Below is a small trained network, with its code and all its weights. Each question gives an input and a class and asks what happens when units are switched off, that is, made to give their printed mean instead of their output.

import numpy as np


def w(rows, s, z=0):
    codes = np.array(rows[::2]) - 128.0
    scale = np.full(codes.shape[1], s)
    scale[-1] = z or s
    return codes * scale


def norm(h):
    return h / np.sqrt((h * h).mean(-1, keepdims=True) + 1e-5)


def f(y):
    return y / 2 * (1 + np.tanh(0.7978845608 * (y + 0.044715 * y**3)))


def log_softmax(a):
    a = a - a.max(-1, keepdims=True)
    return a - np.log(np.exp(a).sum(-1, keepdims=True))


def net(x, mask):
    res = np.array(x, float).reshape(1, 3) / 4 @ E
    u = 0
    for l in range(3):
        y = f(norm(res) @ A[l][:, :-1].T + A[l][:, -1])
        res = res + np.where(mask[u : u + 13], y, B[l][:, -1]) @ B[l][:, :-1]
        u += 13
    return log_softmax(norm(res)[-1] @ U[:, :-1].T + U[:, -1])


A, B = {}, {}
E = w([
[145,222,125,44],'x0',
[62,139,86,255],'x1',
[230,149,154,208],'x2',
],0.0058)
A[0] = w([
[89,190,174,66,12],'L0N1',
[65,60,165,32,228],'L0N2',
[126,89,129,107,2],'L0N3',
[136,255,95,142,109],'L0N4',
[148,136,114,180,15],'L0N5',
[123,66,190,105,90],'L0N6',
[231,76,185,85,80],'L0N7',
[127,152,113,227,134],'L0N8',
[84,100,134,92,151],'L0N9',
[41,125,166,59,133],'L0N10',
[145,62,125,68,104],'L0N11',
[154,150,118,113,62],'L0N12',
[89,143,157,101,34],'L0N13',
],0.0089,0.0038)
B[0] = w([
[113,62,87,177,146],'L0N1',
[83,98,176,119,254],'L0N2',
[12,112,239,138,107],'L0N3',
[197,57,66,180,181],'L0N4',
[67,82,177,213,124],'L0N5',
[162,92,209,159,151],'L0N6',
[198,186,111,64,223],'L0N7',
[75,3,87,221,206],'L0N8',
[92,127,191,59,158],'L0N9',
[84,161,104,48,185],'L0N10',
[123,135,243,156,167],'L0N11',
[155,218,92,157,119],'L0N12',
[112,144,179,85,113],'L0N13',
],0.0064,0.0051)
A[1] = w([
[97,129,21,45,191],'L1N1',
[85,115,109,20,53],'L1N2',
[135,139,152,120,39],'L1N3',
[79,211,20,139,81],'L1N4',
[79,173,81,158,66],'L1N5',
[102,115,186,151,97],'L1N6',
[48,203,165,64,113],'L1N7',
[142,193,89,177,148],'L1N8',
[173,208,95,35,147],'L1N9',
[163,111,64,138,94],'L1N10',
[164,176,150,96,3],'L1N11',
[170,231,2,179,35],'L1N12',
[95,139,165,152,165],'L1N13',
],0.0096,0.0057)
B[1] = w([
[132,184,85,248,224],'L1N1',
[87,248,122,208,183],'L1N2',
[117,114,162,149,101],'L1N3',
[206,78,28,87,143],'L1N4',
[253,91,125,97,121],'L1N5',
[106,34,134,118,133],'L1N6',
[155,203,9,173,201],'L1N7',
[129,77,116,221,160],'L1N8',
[106,6,56,159,253],'L1N9',
[170,144,114,200,150],'L1N10',
[117,103,179,93,124],'L1N11',
[178,140,68,246,170],'L1N12',
[166,13,94,105,156],'L1N13',
],0.0064,0.0048)
A[2] = w([
[117,155,205,120,19],'L2N1',
[106,184,70,85,253],'L2N2',
[86,114,155,128,51],'L2N3',
[74,173,142,77,69],'L2N4',
[182,143,180,124,49],'L2N5',
[123,91,121,118,108],'L2N6',
[61,146,62,124,163],'L2N7',
[83,127,190,130,25],'L2N8',
[91,193,61,142,197],'L2N9',
[249,155,90,123,207],'L2N10',
[72,116,111,174,67],'L2N11',
[191,89,121,139,166],'L2N12',
[145,116,92,150,178],'L2N13',
],0.017,0.0034)
B[2] = w([
[55,91,66,213,135],'L2N1',
[122,147,215,173,196],'L2N2',
[107,123,59,85,134],'L2N3',
[100,207,90,200,163],'L2N4',
[158,124,150,102,149],'L2N5',
[115,194,169,107,142],'L2N6',
[118,164,198,68,211],'L2N7',
[35,91,41,139,137],'L2N8',
[111,130,251,148,220],'L2N9',
[110,137,140,58,255],'L2N10',
[190,74,164,86,196],'L2N11',
[176,193,65,108,224],'L2N12',
[78,171,136,145,205],'L2N13',
],0.011,0.0089)
U = w([
[165,50,73,215,215],'0',
[65,197,216,118,253],'1',
[204,246,30,193,120],'2',
[177,186,104,23,209],'3',
[108,106,48,103,1],'4',
[63,44,127,93,166],'5',
[86,82,81,68,1],'6',
[3,138,76,136,83],'7',
],0.013,0.007)

Each question gives the input, the list of numbers given to net, and the class t.
The units are the neurons (one row each of A and B). Each row of codes is followed by its name. A weight is (code - 128) times the scale printed after its matrix; where a second scale follows, it is the last column's (A, B and U).
mask holds one flag per neuron, layer by layer. A switched-off neuron (its flag False) gives its mean, the last column of its row in B, instead of its output. The means were averaged over made-up inputs and are rounded, as every weight is.
A unit's drop is (log p(t) with every unit on - log p(t) with that unit switched off) / (log p(t) with every unit on - log p(t) with every unit switched off).
The circuit of an input: a set's keep is (log p(t) with only the set's units on - log p(t) with every unit switched off) / (log p(t) with every unit on - log p(t) with every unit switched off). Starting from the 12 units with the biggest drops (on a tie, the unit counted first), units are removed one at a time, each time the one whose removal leaves the highest keep (on an exact tie, the one counted first), for as long as the keep stays at least 0.8.
circuit, biggest first: the units of the circuit, biggest drop first
most important unit: the unit with the biggest drop
k most important neurons: the k neurons with the biggest drops, biggest first
top k neurons in layer l: the k neurons of layer l with the biggest drops, biggest first
drop of u: that unit's drop, to one decimal
input [-5,8,-1], class 0: most important unit -> L2N10
input [-1,7,-1], class 0: circuit, biggest first -> L2N10; L0N8
input [-1,8,-2], class 0: circuit, biggest first -> L2N10; L2N11
input [0,-2,2], class 3: circuit, biggest first -> L2N10; L0N7
input [-5,0,2], class 0: 2 most important neurons -> L2N10; L0N8
input [-3,-6,-5], class 7: 3 most important neurons -> L0N11; L0N2; L0N6
input [-5,5,-6], class 5: top 3 neurons in layer 0 -> L0N7; L0N8; L0N12
input [-2,-6,2], class 3: 2 most important neurons -> L0N7; L2N9
input [-6,-4,-2], class 5: 2 most important neurons -> L0N6; L0N11
input [-5,-2,4], class 3: top 2 neurons in layer 1 -> L1N9; L1N1
input [-3,-7,-7], class 7: 2 most important neurons -> L0N2; L0N11
input [4,8,7], class 0: top 3 neurons in layer 0 -> L0N8; L0N7; L0N5
input [-6,-3,0], class 5: 2 most important neurons -> L1N7; L1N1
input [4,-1,8], class 2: most important unit -> L1N12
input [-3,-3,-5], class 7: 2 most important neurons -> L0N2; L0N11
input [6,-2,6], class 2: top 3 neurons in layer 1 -> L1N12; L1N9; L1N8
input [-6,-7,0], class 5: top 2 neurons in layer 0 -> L0N11; L0N2
input [-2,7,8], class 0: drop of L0N8 -> 0.2
input [5,-1,1], class 2: drop of L0N4 -> 0.2
input [-5,-5,-8], class 7: most important unit -> L0N2
input [0,4,5], class 0: drop of L0N8 -> 0.3
input [5,4,4], class 2: drop of L0N4 -> -0.1
